[[ -7  -6   2   0 -10   7 -14 -23 -15   7  24]
 [-15  21 -11  -4 -15  -9  -8  -1  -8   3  -1]
 [ -1  -3  -5  -4   3  22  14  22 -23   1   9]
 [-28  -8   5  15  -5  -1  13 -30   0  13   6]
 [-19  -6  -7   3  -6  -3  -1   7  -8  -2   7]
 [  9   4   0  -5  10   9  10  13  12   2 -11]
 [ 15  -3   1  -9  14  12   7   3   7   8  -4]
 [ 14  26 -17 -20 -21 -19 -18   3  -6   1  -2]]
:
[[ 15  -3   1  -9  14  12   7   3   7   8  -4]
 [ 14  26 -17 -20 -21 -19 -18   3  -6   1  -2]
 [  9   4   0  -5  10   9  10  13  12   2 -11]
 [ -1  -3  -5  -4   3  22  14  22 -23   1   9]
 [ -7  -6   2   0 -10   7 -14 -23 -15   7  24]
 [-15  21 -11  -4 -15  -9  -8  -1  -8   3  -1]
 [-19  -6  -7   3  -6  -3  -1   7  -8  -2   7]
 [-28  -8   5  15  -5  -1  13 -30   0  13   6]]

[[ -3  -4   5  -9  14  -6  31   8  -6  15  -6 -18  -2]
 [ -7  11  -4 -13  -2 -13  -8   7  -1  24  -3  -4  -4]
 [-11 -24  13   2   4  -6  13 -15   3   9  -8   3 -16]
 [-13 -12   0 -10  -7  13  -7   4  -4  -2  -1  -8  14]
 [ 19  18 -12  23 -11   6  -1   3  -3 -25  -6  27  12]
 [  6 -10   7  -6  19 -19  -7  -7  -4   4   5  22 -14]]
:
[[ 19  18 -12  23 -11   6  -1   3  -3 -25  -6  27  12]
 [  6 -10   7  -6  19 -19  -7  -7  -4   4   5  22 -14]
 [ -3  -4   5  -9  14  -6  31   8  -6  15  -6 -18  -2]
 [ -7  11  -4 -13  -2 -13  -8   7  -1  24  -3  -4  -4]
 [-11 -24  13   2   4  -6  13 -15   3   9  -8   3 -16]
 [-13 -12   0 -10  -7  13  -7   4  -4  -2  -1  -8  14]]

[[ -6   6  14  11  10 -15  -5 -26]
 [  6  -7   3   7 -15 -27  -3   7]
 [ 11  -9 -14 -10  15  15  15  -1]
 [ 16 -10 -23 -16   4  -7   1  10]
 [  1   0   6   3  -4  -8   5   4]]
:
[[ 16 -10 -23 -16   4  -7   1  10]
 [ 11  -9 -14 -10  15  15  15  -1]
 [  6  -7   3   7 -15 -27  -3   7]
 [  1   0   6   3  -4  -8   5   4]
 [ -6   6  14  11  10 -15  -5 -26]]

[[ 16  11 -12  11]
 [ -7 -13  -4  -3]
 [ -5 -16  20  33]
 [  1   9   0  -9]
 [ 29  19  17  -6]]
:
[[ 29  19  17  -6]
 [ 16  11 -12  11]
 [  1   9   0  -9]
 [ -5 -16  20  33]
 [ -7 -13  -4  -3]]

[[  3  -6 -12   7   1 -11  21]
 [-11  -2 -32   3   6  -7  16]
 [-19   6   2   1  -7   8  26]
 [-16   2   4   0  -7   6  24]
 [ -4  -4 -12   4   0  -6  21]
 [-15 -10 -13  -5  -2  -3  16]]
:
[[  3  -6 -12   7   1 -11  21]
 [ -4  -4 -12   4   0  -6  21]
 [-11  -2 -32   3   6  -7  16]
 [-15 -10 -13  -5  -2  -3  16]
 [-16   2   4   0  -7   6  24]
 [-19   6   2   1  -7   8  26]]

[[ -6 -13   7   5   5  -7  25  24  22 -10   3]
 [ 26  16  -5  13 -25 -23  -3   5 -21   1  -8]
 [-24  11  12 -13   2  19 -13   3  25   6  24]
 [  9   5 -25 -11  -7  11   2  -1 -10  -9  -2]
 [  2 -25 -16 -22  24   0 -20 -10  -5   1  -9]
 [  8 -21  -1   4  14  -3   4  -8  10 -14  10]]
:
[[ 26  16  -5  13 -25 -23  -3   5 -21   1  -8]
 [  9   5 -25 -11  -7  11   2  -1 -10  -9  -2]
 [  8 -21  -1   4  14  -3   4  -8  10 -14  10]
 [  2 -25 -16 -22  24   0 -20 -10  -5   1  -9]
 [ -6 -13   7   5   5  -7  25  24  22 -10   3]
 [-24  11  12 -13   2  19 -13   3  25   6  24]]
---
[[ -5 -22  -5 -13  28   5  23   4  15  -6  24]
 [ 16 -31  -7 -19   5 -11  -5   3  -2   5  32]
 [ -5 -32  11 -14 -13   1  14  -3   8  17  28]
 [-13 -35  -1 -26 -11   6  19   2  15   3   9]]
:
[[-13 -35  -1 -26 -11   6  19   2  15   3   9]
 [ -5 -22  -5 -13  28   5  23   4  15  -6  24]
 [ 16 -31  -7 -19   5 -11  -5   3  -2   5  32]
 [ -5 -32  11 -14 -13   1  14  -3   8  17  28]]

[[  2  26 -14]
 [ -1   1   0]
 [  8   3   9]
 [ -1  16  -3]
 [ -8   1 -27]
 [-13  -6 -11]
 [  6   2  28]
 [  3   3 -26]]
:
[[  3   3 -26]
 [  2  26 -14]
 [ -1   1   0]
 [  8   3   9]
 [ -1  16  -3]
 [ -8   1 -27]
 [-13  -6 -11]
 [  6   2  28]]

[[  0 -33  -1   0   1   3]
 [  9 -12   2   0   8   6]
 [ -1 -20   1   0  -1  -1]
 [  1   8   2   0   2  26]
 [  3  -1  -2   0   3   2]
 [  7   1  -3  -1   1  21]
 [ -3  -3  18   0   5  -3]
 [ -2   5  -8  -2  22  -7]
 [ -5  -5  -1   0   1  -7]]
:
[[ -5  -5  -1   0   1  -7]
 [  0 -33  -1   0   1   3]
 [  9 -12   2   0   8   6]
 [ -1 -20   1   0  -1  -1]
 [  1   8   2   0   2  26]
 [  3  -1  -2   0   3   2]
 [  7   1  -3  -1   1  21]
 [ -3  -3  18   0   5  -3]
 [ -2   5  -8  -2  22  -7]]

[[ -7  -8  14 -11 -25 -12  16  10  25]
 [  6   1  17 -16  -2 -13  18   2  31]
 [  5  13  17 -12   5  -7   6  11   8]
 [ -9   1   9 -22 -16 -12   7  -1  32]]
:
[[ -9   1   9 -22 -16 -12   7  -1  32]
 [ -7  -8  14 -11 -25 -12  16  10  25]
 [  6   1  17 -16  -2 -13  18   2  31]
 [  5  13  17 -12   5  -7   6  11   8]]

[[-13 -13  -4   1]
 [ 10   7 -13  -6]
 [ -7 -13  -7 -11]
 [-16 -12  13  -3]
 [ -9 -10  -3  -4]
 [ 10   0 -26 -13]
 [-25 -18  10   1]
 [  8   6  -5  -9]
 [ 13   3 -18 -17]
 [ -8  -7   2   5]
 [-21 -14   5   4]]
:
[[-21 -14   5   4]
 [-13 -13  -4   1]
 [ 10   7 -13  -6]
 [ -7 -13  -7 -11]
 [-16 -12  13  -3]
 [ -9 -10  -3  -4]
 [ 10   0 -26 -13]
 [-25 -18  10   1]
 [  8   6  -5  -9]
 [ 13   3 -18 -17]
 [ -8  -7   2   5]]

[[ -2   4 -10 -21 -33   5   1  -5   5  -1  -3 -18 -16 -28 -11   2]
 [ 12  -2  -6 -34 -33   7  -5   1   5 -16   0 -10  -7 -17  -8  -9]
 [  7  22 -12   3 -33  -7 -18 -20   5   6  12  22  -9  -1   8  -2]
 [-15  14  12  -8 -33 -22  20 -10   5   6  -1  -9 -16 -13   3   5]
 [  2 -10   8  15 -33  -3  15  10   5  20 -22 -10  10  -2   2  17]]
:
[[  2 -10   8  15 -33  -3  15  10   5  20 -22 -10  10  -2   2  17]
 [ -2   4 -10 -21 -33   5   1  -5   5  -1  -3 -18 -16 -28 -11   2]
 [ 12  -2  -6 -34 -33   7  -5   1   5 -16   0 -10  -7 -17  -8  -9]
 [  7  22 -12   3 -33  -7 -18 -20   5   6  12  22  -9  -1   8  -2]
 [-15  14  12  -8 -33 -22  20 -10   5   6  -1  -9 -16 -13   3   5]]
